Levels:
[   9   52   36   49   20  -47  -25   38  -45   72 -120 -103   88 -144
 -127 -129 -126   21   26  -43  -35   50  -67  133   55   -2  -17   46
  158    0   50  -48  -37   39   36   -8  -42  -82  -93  -93   83  -76
 -133 -188   24]	4
[  44  -54  -22  -24 -148  -98  131   22  -82   53   32    6  159  -92
   52    6   75  -75  -56  -50    1  -43  149   72   46  -46 -186  -77
   95  -24   99  -49  -47  230  163  100   17   35    2  171  -53  -38
  -16  187 -215]	9
[ 150   73  -84  155    7   56   51   72   62  108 -157   -3  138  -67
 -277 -142 -324  125 -155   33   88 -154   -2   32   74  -39  106   92
   27  182   -4 -218   95 -178   63 -185 -108   97   40 -128   90  -98
  167 -174  -46]	22
[  66 -132  158  -50 -128  -33 -168  109 -154  -76  124  106 -118  210
  151 -251  -89  127  135  -93   71  169    6  202   10 -105  -13   22
 -172   54   30  118  259  172 -154   37 -110    0  -79    3  178  211
 -136   30 -213]	5
[-109 -152   58    0 -111   96  -54   85  -80   62  218   70  -55   79
  218 -107   96  -19   73  -60   16  254   33  208  -89  -85  -46    0
  -72  -16   67  122   88   12  -90  188  -21  -93  -50  -15  176  132
 -255  144  -63]	4
[  14  -30   75 -128  -43  -55  -43   33 -103   94   48  -92    0 -118
    1  -70   68  -26   20 -102  -83  110    5  192    3   10  -10   67
   96 -111  157   52  -68  137   61  129   86 -132  -75   23   90  -33
 -213  -36  -25]	7
[  12  -45  -21   20  -52   87   38  227  -43   13   83   -3   33  -36
   26 -120  -39   29   84  -39   14  102   28  154  -84 -139    9  -53
   51   78   62  -71   46  112   63   78  -11  -82  -80  -67  119  -16
 -172   13 -109]	8
[ 132  -56  -34  178   32  165   75   56   81   87  -22   42  219  -61
  -18   36 -299    1 -109   96  129  -69  -66  -65    0  -25 -176   34
  134  162 -124 -191   30 -174  159 -127   62    6   19 -126   52  -51
   54   75   67]	10
[  32  -60  -98  305  -35  142  167  251   90 -162 -152   80   98  -25
  -37 -114 -235  -15    2  103  145    1 -131   46  -53 -149  -78 -163
   97  198  -89 -234   56   89    7  -68 -218   40  -15 -155   16  -16
   19   37  -67]	6
[ 262  119  130 -162   55 -112  -20   32    0   86 -185 -114   17 -257
 -217   56   -7 -104  -24  -78  -50  -61  -86   23   67  108  -78  108
  186 -215  114  -26 -202  289  215   99  196 -132 -112  140 -136 -236
   12  -96   99]	18
[  55  104  233 -121   21 -265 -114 -273 -136   86 -270 -147   -2 -130
 -138  -91   10  -53   11 -105  -37    6 -101  125  234  238  -65  179
  131 -313   59  149  -85  240  -42   40    5  -80  -76   91  -70  -60
  -87 -218  109]	3
[ 229  168  151 -111   28  -86    8   80   31   30 -205  -49  -34 -121
 -232  -34   17  -86   95  -93   38  -22  -47   21   14   91  -28   56
   64 -193   42   40 -111  400  144  132   84  -72 -132  195 -177 -209
   14 -134   86]	17
[  51  115  215  -39  -89 -236 -112 -201 -111   86 -143   23   29  133
 -111 -225  -40   64   81 -135  113   -3   90   95  175  134  -77  121
 -117 -109  -54  212  151  225  -72    7 -134  109  -59  200  -37   41
   -6 -187  -55]	6
[ 146  131   46  -10    2  -67  -51 -160   19  231 -160  -29   98   16
 -325 -172 -234  128 -158  -67   55 -129   55   41  113  130  144  252
  -73   56   17  -10  102 -184   13 -152  -57  134   60   25   89  -65
  129 -278   57]	21
[ 103    1   -5  -32   21   11   -5  -28  -21  156  -38 -105  145  -83
 -173 -109 -235   89 -109  -42  -51  -36  -14   82    8   44   77  163
  110  114   83  -95    5 -156   94 -130   50    2   19 -101  170  -42
  -66 -181   38]	9
[  12  -81    3   92  -24  224   17  116   26   89  140   77   38  109
   62 -106 -139   58   30   14  125  106   16   82 -113  -64   30   54
  -65  127  -60  -26  150 -135   -1    4    5  -24   -3 -115  168   59
 -115   38   26]	10
[  55  -68 -142  296  -75  173  254   99  121  -19  -75  120  222   57
  -41  -46 -248   -9 -115  115  197 -109   26  -60  -55  -78  -92  -95
   23  252 -124 -226   98  -69   80 -125 -159  178  107  -49   -8   -3
  143  135  -72]	10
[ -50    7  -30  223  -11  -23   61  -58  -72   66 -154  -40  195 -118
  -19  -82 -188   21  -42   60   77  -48  -22   62  188  -25 -121  -11
  170   25  -59 -146   52  -65  -16  -91 -141   -9  -15 -154   39  -20
   14  -27  -75]	0
[  11 -215  -86  118 -172   43  133   64    5 -216  -96   99  -62  264
  -52 -327 -243  111 -116   -4   23   52  -82  168 -121  -69  267  -18
 -186  306  118  -95  229  -10 -281 -174 -403  273  186  -77  229  270
   13  -18 -187]	3
[ -51   13  106  -38  -52  -84  -69  -22 -135   40  -48  -55  -45   27
  -24 -223   -6   57  111  -99  -11  129    4  209   62   13   87   67
  -15  -77   79   96   90  136 -127   59 -117  -53  -70  -24  117   55
 -181 -147  -64]	2
[  98  -31   -4  -99 -128   -9   72   25   78  150   77  132  101   46
  -51    1   60  -91 -111 -103  -31   41  128  -11 -170  -31  -99   21
  -97  124   90   41  -19   20  120  116   20  132   51  285   52  -17
    1  157  -11]	20
[  96   14  157  259   24 -126 -151 -463 -110  191 -239  -32  212   17
  -86 -113 -447  159 -236   99  248 -220  -67    3  496  254 -176  299
   51  -83 -214  -13  212 -329 -101 -333  -96  115   83 -182   11   80
  257 -167   22]	3
[ -67  -59   40    5  -98    1   19   84  -33  -34    2   58  -31  110
   30 -196   14  -11  100  -84  -14  189   -8  151 -125  -69   34  -39
  -71   79   60   71   85  134 -123   92 -173   28  -30   46  136  102
 -197   -9  -45]	3
[  53 -336   93  -53 -148  142  -82  315 -140 -414   90  169 -396  397
  240 -391 -139  159  179  -43   45  295 -211  311 -192 -206  331  -58
 -302  169  122   14  380  253 -453  -14 -323   14   26 -191  333  417
 -209   93 -258]	1
[-258 -147  -53  189  -62  236   79  -94  -38  197  175  -40  -19  -53
  181  -27  131  -59 -116   68  112  161   31  266   51   69   81  102
   12 -201   52   60   11 -259 -117  165    0 -144   76 -209  120   56
 -182  122   59]	6
[ 127   77   58   84  -40 -134   31 -133  -94   80 -183  -58  164  -50
 -150 -119 -203   88  -70   -3  137 -191   70   47  263   93  -67   92
   76  -55  -46  -75   89   99   72 -137  -60   80    7    6  -69  -56
  139 -122 -131]	9
[ 242  199  104   47   56 -114  -41   89   -5   72 -247  -13  126 -233
 -196   17 -136  -31   27   -8  121 -154  -34  -33  206   -7 -237    7
  176 -120  -92 -122  -48  259  223   13   67  -89 -166   65 -176 -255
  142  -90  -14]	22
[  32   97  101   40   26 -137   14   47  -89  -62 -268  -85   49 -185
  -74  -77  -34  -73  135  -30    5   22 -119   89  133    1 -133  -62
  221 -152   -7  -58  -75  355   19   61  -79 -130 -150  -15  -86 -114
  -99 -104   -7]	1
[-129 -188  -77  -19 -192  -97  225 -184  -43   14  -44   -1   82  -29
   81   -7  171 -182 -217  -40 -124   61   35  125  -44   70  -29  -31
   47  -36  222   13 -115   63  -84  101 -150  131  185  165   42  112
  -79  240  -83]	1
[ 194  105   54  -32 -147 -213  134   -7  -24  -49 -238   57   29    9
 -196 -106   39  -46  -31  -81  104 -168  123   25  118   42  -39  -42
  -67  -97   60  -11   27  460   65   55 -145  179   17  321 -223  -91
  213   16 -213]	19
[-142 -104 -156  232 -114   38  246   28  -41  -32  -91  -21  136 -113
   52  -62   -7  -73 -105   73   33   -5   19  136   62  -71  -25 -130
  144   23   78 -180  -22   37  -44   20 -211   34   83  -99   15   15
  -18  146 -172]	1
[ 108  107   39  228   72 -123  -13 -250    6  110 -380 -106  253 -110
 -309 -143 -461  104 -183   60   88 -200 -137  -20  279  165  -63  184
  183   80 -111 -150   44 -212   -2 -329 -154  119   40 -167   26  -63
  164 -326  100]	3
[ 181   71   44  215  115  188   27  136   70  113  -58   -1  195 -168
  -34   89 -267  -22   43  115  215  -73  -78  -89   86  -19 -259   20
  214  -11 -208 -176  -15  -19  247  -31  173 -152 -133 -145  -95 -194
   60   21  113]	12
[ 222   82    3   50  -15  -13  122  138   22   52 -106  -54  145 -187
 -155   31 -100  -49    1   -1   71 -117   43  -21   64  -15 -128  -30
  165  -51   36 -138 -101  253  256   46   97  -29  -89   99 -173 -208
  115   16  -89]	15
[-158 -155   14   32 -172  104   98  -22  -48  -12  111   72 -153  189
  137 -180  179  -31   -5  -42   97  179   63  261  -78   32  179   25
 -203 -107   97  151  127   90 -216  173 -166   41   98   32   93  171
 -157  115  -77]	7
[ 117 -298  -63  -76 -179  275  167  301  113 -176  223  203 -168  340
  100 -161  -41   -8   -8  -51    1  215  -20   97 -462 -142  246  -48
 -290  309  167   -5  151   79 -118   74 -111  167  139   97  219  238
 -109  250  -91]	13
[ 255  160   99   72   45   28  -30  146   40   39 -157   -1   38   -5
 -247 -142 -262   97  111  -23  166  -77  -17   -8   58    0   17   73
   -3   25  -83  -63   95  169  106  -57   -4    3 -127    8  -74 -143
  113 -215   -5]	16
[ 261  -65  137  -68  -86   17  -15  304  -79 -274  -39  113 -172  206
   25 -232 -143   98  222  -58  144   45  -58  104  -65 -129   69  -77
 -144   57   -4  -30  231  500  -58    8 -105   20  -93   50   -1   97
  -12   25 -236]	11
[-121 -391  -90  128 -119  366  103  275   19 -288  143  164 -284  318
  248 -272 -107   49   10   62   43  327 -224  276 -324 -180  363  -61
 -228  243  109  -74  260 -100 -423    4 -316   23  149 -306  380  371
 -240  185  -67]	1
[ -15   25   27   37  -82  -97   57   92  -66  -61 -130  -27   16  -36
  -71 -185   -3  -10   92  -70   -1   64   -1  157   21  -50    1  -70
   51  -12   76   -9   15  283  -33   68 -171    6  -71   43    8  -14
 -106  -85 -124]	4
[-121   49   13  103   -6  -16    8  -58 -101  144  -66 -134   65 -143
  -59 -133  -18   23   16  -21   19   56   16  206  148   42   49   74
  127 -138   59    0   -8  -19  -35   50  -61 -114  -56 -139   64  -57
 -140 -154  -12]	3
[-226  -37    6  193   34  139   14 -207  -35  291   43  -54  150 -134
  128   45   11  -84  -82   67   65  121  -15  108  117   94 -124  122
  147 -150  -66   30  -32 -340  -47   81   35 -155    9 -192  107  -12
 -165   59  186]	0
[  55   75   33   51   47  -94   48 -136   32  120 -248 -130  175 -224
 -218   -9 -135  -78 -136  -11  -40  -60 -118   37   95  145 -100  106
  238  -63   32  -65 -168   -8  115  -53   14  -22   -7  -13  -23 -147
  -32 -173  168]	6
[ 210    9  157 -209  -51  -31  -37  140  -69  -24   22  -19 -122   61
  -63 -132   14   22  153 -136    5   82   19  115  -74   12   95   67
  -69  -94  124   92   41  373   44  121   82  -53  -98  155   -8  -15
  -95  -51  -75]	13
[ -87   19  -16  116   47   35  -14 -192  -33  293  -40 -171  175 -215
 -115  -38 -131   21 -178   18  -14    1  -22  146  156  134   10  209
  196  -82   55  -35  -81 -335   48  -48   61  -98   19 -199  129  -86
 -100 -176  138]	5
[ -89    7    1  164  -30   96   52 -146    3  256   48    4  181  -28
   20  -17  -50  -15  -92   32  146   -1  100   61   92   79 -111  106
   37  -44  -91   21   47 -213   57   21   21   -4   34  -48   39  -30
  -35   24   69]	8
[ 350   20   68  149  173  196  -47   94  161  102 -126   -3  196 -125
 -176   80 -510   24  -94  111  129  -98 -239 -171   -5   45 -190  155
  198  164 -175 -218  -26 -220  234 -214  203  -59  -69 -177   21 -148
  128  -84  258]	14
[-137 -335    5   15 -181  189   55  -17  -85   73  348  108  -72   59
  426   69  241 -133 -123   26   71  210   57  218  -53  -22 -115    7
  -73 -155  106  106   32  -59  -73  255   90 -102   97   -3  115  193
 -184  470  -96]	7
[ -43   94   38   82  -19  -49   90  -99   66   95 -193  -23  114  -51
 -169  -89  -13  -94  -23  -46   34   31  -26   50  -14  110  -61   40
   65  -33  -22   48  -73   73   23   47 -105   51   -6   94  -35  -86
  -77 -136  153]	6
[  57   28  124  -90  -42 -225  -16  -73 -121    1 -181  -95   51 -171
  -51  -46   43  -94   20  -89  -79   23  -60  112  131   68 -153   12
  179 -178  109   33 -119  321   45   86   -8  -70  -87  117  -61  -61
 -100  -40  -40]	3
[ 158   98   41  186   39   78   19   76  -27   43 -130  -23  106   -3
 -144 -151 -321  148   65   54  235 -131    7   28  166   -4   14   66
   46   28 -145 -141  171   44   67 -146  -43   -6  -67 -157  -31  -82
  112 -166  -72]	11

Levels:
[ 268  101  100 -186  167   50   28 -330  125  -43  -13    9   56 -159
   32   76  122  -42   -6 -225  241 -117  126    6   97   28   77  113
 -183  154  -70   18  -56  138  -19  221  152  -15 -129  271  -34  159
 -145  329 -120]	12
[ -34  243    3  265 -361  210  285   26   36  433  357  -18  216  367
   34  -53   -8   55  134  -61    6  211 -228 -159  -79 -274   42  103
 -278  -29  -57  -52  256  118   43  -14 -149  179  218 -111  -43  -76
 -256 -332 -179]	4
[  97   12   51    8   63   75   55 -226 -165 -216   42 -109 -128 -151
  114  -31   81 -274  172   28   30 -211   40    9   85  143   58  100
   11  150 -159  166   42  342   57  -18   28  212    9  -22  -59   94
  -83  206  -45]	5
[  93  184  310  -17   35  -46  183  541  212   78 -255  238  -81 -143
  499 -113 -157  -36 -172  235 -268  385 -217  281   -3 -128 -108 -504
  269 -395   34   20  140  -50 -281 -111   -7 -228  -66   22  132   -8
  237  184  488]	6
[  55  -64 -190  -39  195  162 -356   24 -160   21   42  -53  -81  127
   14  103  -48 -247   97  118  127 -115    8 -165  136  222  136  229
  316  288 -158  255 -135  149   38 -173 -316  136  178 -121   -6  -20
 -117  243 -196]	23
[ -63  197   77  144 -368  254  209 -109   67  512  256 -137  277  206
  135   54  170  105   59 -177  131  123 -322 -101 -181 -241  106  182
 -247  -73  -44  -80  110  194  -91 -114  -38   43   66   67  -95 -178
 -327 -509 -243]	13
[ 171  226  121 -185  207   29   50  -67   45   37   91  157   66  -36
  -90   96  106  -47  -90 -125  228 -113   26  -56   90  107   10   57
  -11   96  -22 -102    7   32    5  162  -39  -16 -197  222   49   78
  -35  365  -31]	17
[  -2   87  -45   27  -44  110  184   74  -78   65  171   72 -127   23
  155   76   25  -47  189  173  -97   33 -166  -86  -98 -149   53   -9
  -81  -43 -121  112  166  169   35  -62  -96  274  137  -57 -175   40
  -72  -47   54]	3
[  47   99  139 -128  155   52  258 -135 -100   18  131  115 -154  -64
  142   91  150 -266  157   83   28 -251  -42  -72  -29  211   34   73
   81  -31   -6  138   13  408  100 -242   10  181 -103  135 -185  171
  -92  184  153]	5
[ 331  335  114 -110 -132    9  197  -64  220  274   -2  279   27   52
   10   68  217 -146 -135  125  162   -6 -265 -181  -82 -322  177  234
 -275  -69  -61  -91  -78   21 -195 -250    2   -4  -81  158  -35  181
 -266 -132  -37]	13
[  83  208  -33 -417  116   25   37   97  207  182  153  139 -121 -155
   -2  256  -33  213   -1  -60  -18   65  -23    3 -247 -213  147 -100
 -222   16  -31 -144  -14  -73   59  472   14  166  -72  153 -148   82
   38  254  -86]	12
[  -1   82   22  -89 -215  112   39  -82  -40   55   45 -340  -90 -239
  196   65   41  -63   23 -107 -127 -128 -212   83 -212  -53  159   90
 -117   55 -322  -24   94  180  -38  211   57  228   25  -68 -102 -173
  -87 -208 -211]	13
[  11  128  164 -239  150  -32  280 -243  -40  135  208   42   61 -224
  -56  197  318   75  -42 -173  199 -286 -107  -66 -163  108   20  106
  -76 -129   45 -106   29  122   36  -92  109    8 -306  387 -119   74
  -30   -8  179]	15
[ 243  257  188 -297  171   10  119 -185  112   36   74  138    3 -152
  -51  119  145 -110  -44 -111  208 -187   89  -18    0   54   99   70
 -141   99   47  -96 -123  155   46  170  114   -2 -258  267  -18  200
 -112  376  -57]	12
[ 192  151  -14   17  -11  223 -373  -76 -135 -244  -38 -171   83 -116
  -46   30   75 -143    3   -8  271  -51   35   10  185  -61  135  130
  -36  411 -192  -24 -105   67 -132  297 -132   28  -36  -65  179 -154
 -144  263 -445]	16
[  -9  218   24   60 -294  160  160   37  104  411  244  -75  112  180
   80    5  -20   39   63  -74  -23  150 -197  -66 -166 -227  125   76
 -213  -18  -59  -73   98  118   17   54  -78  136  127  -75  -45  -62
 -198 -250 -195]	8
[  67  135  133 -206  200   57  149 -199  -36  158  155   52  152 -135
  -54  255  297   62  -82 -171  302 -254  -86 -120  -60  137    6  135
   -6  -44   47  -62  -28   81  -13 -132   10  -92 -286  426  -84   11
 -101   38  116]	16
[  -5  192  -14 -160   84  101   43  206  -73  -14  202  206 -215  -19
   49  121  -29  -64  200  251  -66   44  -30  -30 -106 -125   92 -124
  -17   57   19   12   18  166   90  160 -148  284   20  -85 -110   89
   28  302  -24]	4
[ -38   13 -166   17   16  -28 -283   73 -229  -54  222  -84  -43  -15
 -278  -48  -11  -58   57  139   66  -61    1  -98   -2  -19  149  137
  128  204  -33   -5  -52 -104   89   19 -267  168   96 -249  201   -1
   75  152 -138]	24
[ 160   98  115 -153  158  105   -6 -236  -11  -38    1 -128  108 -198
   47  142  141  -41  -72 -251  221 -214   33   12   75  183   22  100
  -17  141 -134  -11    3  124  -32  182   60  -47 -186  281  -12  -48
 -103  215  -94]	15
[ 102    5  110 -116  165  152  -93 -290 -134 -126   11 -137   18 -220
  109  117  206 -186  125  -60  247 -248   95   18   60  181  101  121
   60  187   14  142 -189  364    4  -89   66   -5 -154  190  -50   52
 -163  217 -102]	9
[  35   91 -154 -259  -34  -86  267  207  214  149  108  107 -433  -57
  228   59 -289   38  105   76 -489  139 -169   11 -277 -198  105 -135
 -186 -128 -365   46  323   -5  126  417  -15  523  284 -182 -290  143
  141  116   81]	5
[-135   66  -21  122 -322  213  152 -152   34  512  324 -341  361   78
   52  125  123  327   37 -322  115   97 -239  -82 -252 -221   87  137
 -275  -77  -27  -78  136   28   -3   -1  -10   -9   84  132  -78 -233
 -238 -588 -165]	10
[  35  115   14  -77  131 -132  146  -90 -143  146  251   79  -37   72
 -246  -11  131 -236  -64    5  102 -340  -93 -226    6  278   64  291
  155    9  -59  -12   24   55  163 -320 -144  139  -79   20   62  174
   -9   74  143]	22
[ 281   84  350   39 -106 -221  265  267  296  -75 -524  146 -180 -364
  616 -288   -9 -168 -296  224 -319  293 -370  330    6 -261  -42 -318
  111 -502 -219   74  177  -78 -499 -302  237 -235  -52   26  145  100
  192  -88  548]	12
[-104 -116 -183  205   49  -70 -156   33 -145   87  223   -5  209   80
 -227  -80  101  292   -5    8  217  187 -102 -137   52 -202   -9   77
   55  -49   63   24  108 -321  -68 -214 -220  -65  134  -24  223   -4
  112 -142  141]	22
[ 196  183  295 -117   50  -52  237  343  402  165 -306  327  -91 -100
  542  -99 -109   27 -186   71 -196  429 -224  261   -1 -217  -71 -394
   72 -390  -61   -1  160  -34 -336   40  121 -184  -45  139   16   80
  135  204  350]	13
[ 101   83   -5 -147   -6  136   51  -94  204  212   37  -51   30  -33
  205  121  -25  130   25 -213   25  121  -67   26  -84 -135   86    9
 -193   25 -166   16   90   80  -50  307   56   90   67  141 -147  -22
 -121   54 -166]	13
[  73   88   -9 -218   72  171   22  -43  154  217   40  -15    7  -57
  213  231   16  125   21 -160   56   56  -95   -8 -113  -65   80    8
  -99   24 -143   28   42  100  -54  233   -2   78   12  204 -200  -62
 -116   68 -129]	14
[-138  185  -73 -556  211  150  -41  396  176  376  250  149 -138 -136
  121  484 -114  402   71    9 -102  177  -60   36 -432 -175  133 -313
  -32  -71  122 -132  -74  -57  120  497 -120  141  -79  197 -273  -76
  121  248  -16]	11
[  25   55  -64 -205   42   70   45  -33  126  276  158   -6   68 -102
   45  244   81  285   21 -100   86   80  -93  -64 -224 -225  110   -1
 -192  -70   22  -24  -11  -66   -9   95    3   19   -6  227 -141   19
  -59  -93   21]	10
[  66   51  125 -161  148    9  183 -243  -84  -36  106   -1 -135 -171
   94   58  156 -227  124  -19   57 -284   17  -20  -36  212   69  105
   33   16  -30  108  -32  369  103 -141   89  157 -124  142 -135  181
  -68  190   94]	7
[  75   75   84   13  160  137   22 -123 -189 -185  123  -45   44 -124
   23   64  102 -107  145   -7  164 -151  114   -7  132  133  -16   -9
   28  160    6   91   25  226   74   58  -30   54  -89  109    8   32
  -64  302    3]	4
[-184  106  -80 -450   87   55   43  354  106  268  216   25 -267 -201
  186  321 -149  275  101   56 -285  124 -129   90 -456 -147  135 -285
   -8 -129  -21  -75   37    7  127  414  -67  280   14   20 -262  -56
  186  111   51]	9
[ -72  -61  -70  163   85   37 -339  -92 -408 -311  153 -273   75 -115
 -227 -130  104 -134   69    2  229 -186   70  -10  197  184   47  154
  227  305  -81   39  -25   37   44   -7 -188   66  -12 -185  303  -97
   68  182 -162]	21
[ 110  130   89 -114  235   82  198  -55  -42  -21  147  121  -17  -53
   62  141   41  -74  102  -29   75 -133   82  -53   66  149  -37  -45
   -1   44   -5   81   90  187  130   77  -10   92  -88  198 -111  126
  -49  351  130]	3
[-279   93 -157 -211   62   19 -107  555  -98  202  258   72 -267   35
   38  120 -205  110   59  204 -279  148 -224    8 -270  -30   81 -198
  271  -67 -104  -69  129  -91  108  216 -332  322  126 -267  -39 -137
  276  115   34]	21
[  62   29   54 -127  150   90  -25 -108    7    4   69 -112   71 -177
   80  116   29   68   42 -158  117  -42   93   55    2   69   32  -53
  -11   75    6   44  -19  100   35  174   38  -28  -76  182  -15    8
  -14  222   -1]	8
[ 102 -134 -288  119  147  127 -585  -63 -144 -177   52 -218  142   50
 -200  -37 -131   57   64  -71  252  103  220  -65  280   -8  101  138
  104  449 -123  145  -71 -182    8  273 -278    8  243 -171  258  -76
  -17  366 -350]	24
[  40  157   48 -119  -96  146   61   14  129  255  105  -75   40  -28
  160  110   -3   78   27 -114    0   94 -114   26 -152 -143  118  -11
 -144    5  -74  -41   24  110  -23  193   10   71   19   66  -84  -55
 -121  -38 -152]	11
[ 171   -6  267   36   27 -242  200  423  325  -40 -445  122  -63 -370
  560 -232 -161  163 -307  113 -340  482 -241  385    7 -278 -151 -553
  160 -552  -91   50  260 -322 -427  -80  179 -343  -17   93  206   37
  377   30  699]	8
[  77   44   79  -97  186   71  -47 -180  -82 -120  106 -112   90 -205
  -28   78   79   20   63 -154  195 -125  174   50   75  116   17  -28
  -13  152   50   21  -41  121   75  188   42  -27 -139  178   56   44
   -7  325  -19]	7
[-132    6 -121  297 -333  157  236 -122   48  384  347 -170  219  261
   86  -79  -27  288  192 -216  -22  302 -193  -95 -110 -331    9   72
 -335  -84 -114   28  357   33   32   88  -57  205  330  -79  -96  -91
 -159 -435 -128]	5
[-165  171 -196 -265  128  -35 -108  545   42  253  300  226 -198  123
 -122  126 -247  222    5  143 -189  245 -120  -54 -213 -142   79 -197
  123  -24  -36 -145  123 -264  137  385 -338  278  130 -202   16  -18
  273  276    8]	21
[ 118   47  -74   24   77  179 -358 -101 -136 -293   61  -17    6  -90
  -59  -16   65  -47  224  124  270  100  186   22  160 -209  142   11
  -97  367   55   77 -172  135  -41  233  -97   86   43  -89  127   65
  -82  397 -334]	7
[  97  -20   17  -47  225   89   13 -205  -65 -139   85  -79   54 -142
   47   81   34   31  115 -162  145  -87  167   12  126  126  -31  -22
  -27  138  -44  122   74  128   78  189   29   37  -30  183  -37   60
  -25  332   26]	5
[  45 -177 -177  114  248  -82 -207 -243  -96 -208  114  -63   94    6
 -199 -166   -9  133   58 -222  236   58  190  -42  282   52  -41  104
   14  201 -109  104  152 -157   46  205  -69   63  143  -10  194  126
  116  342  -38]	21
[ 317   50   88  106  174   51   43  197   72  -55 -278  301   68  -90
  319   91  131  -38 -102  338  125  197 -184  -63  174 -247  -63 -131
  104 -206    4  240    4 -112 -361 -526  -85 -294   -5  257   27   94
  -62   25  452]	3
[  66  258   97 -123 -164  119  132   94  181  349  131  -36   79   13
  121   92  -30   75  -50 -113  -30  112 -155   19 -179 -174  114  -29
 -176  -36  -61 -130   46   45  -21  216   -1   43  -14   53  -37  -62
 -119  -73 -135]	11
[  12  307    6 -451  -21   22  126  357  159  296  159  154 -340  -92
  129  245 -137  -51   23  192 -298    2 -190   -1 -397 -138  217 -123
  -54  -66  -94 -117  -35   93  115  269  -93  330  -17  -80 -211   62
   48  142  -33]	9
[-162 -160 -126   61  177  -20 -118 -108 -288   23  251 -157  124  -51
 -177   50  164  113   44  -79  208 -161  -50 -130   17  175   -2  155
  216   28    6   88   48  -57   73 -256 -174   14    2   70   89  -45
   80  -64  139]	22
[ 130  241  188 -287  172  -23  287 -133   17  185  199  124  -11 -116
  -76  198  180 -145  -37  -49  122 -333   -8 -116 -115  198   68  106
  -23  -42   92  -57  -81  198  146 -146   39   29 -270  296  -96  192
  -91  176  174]	7
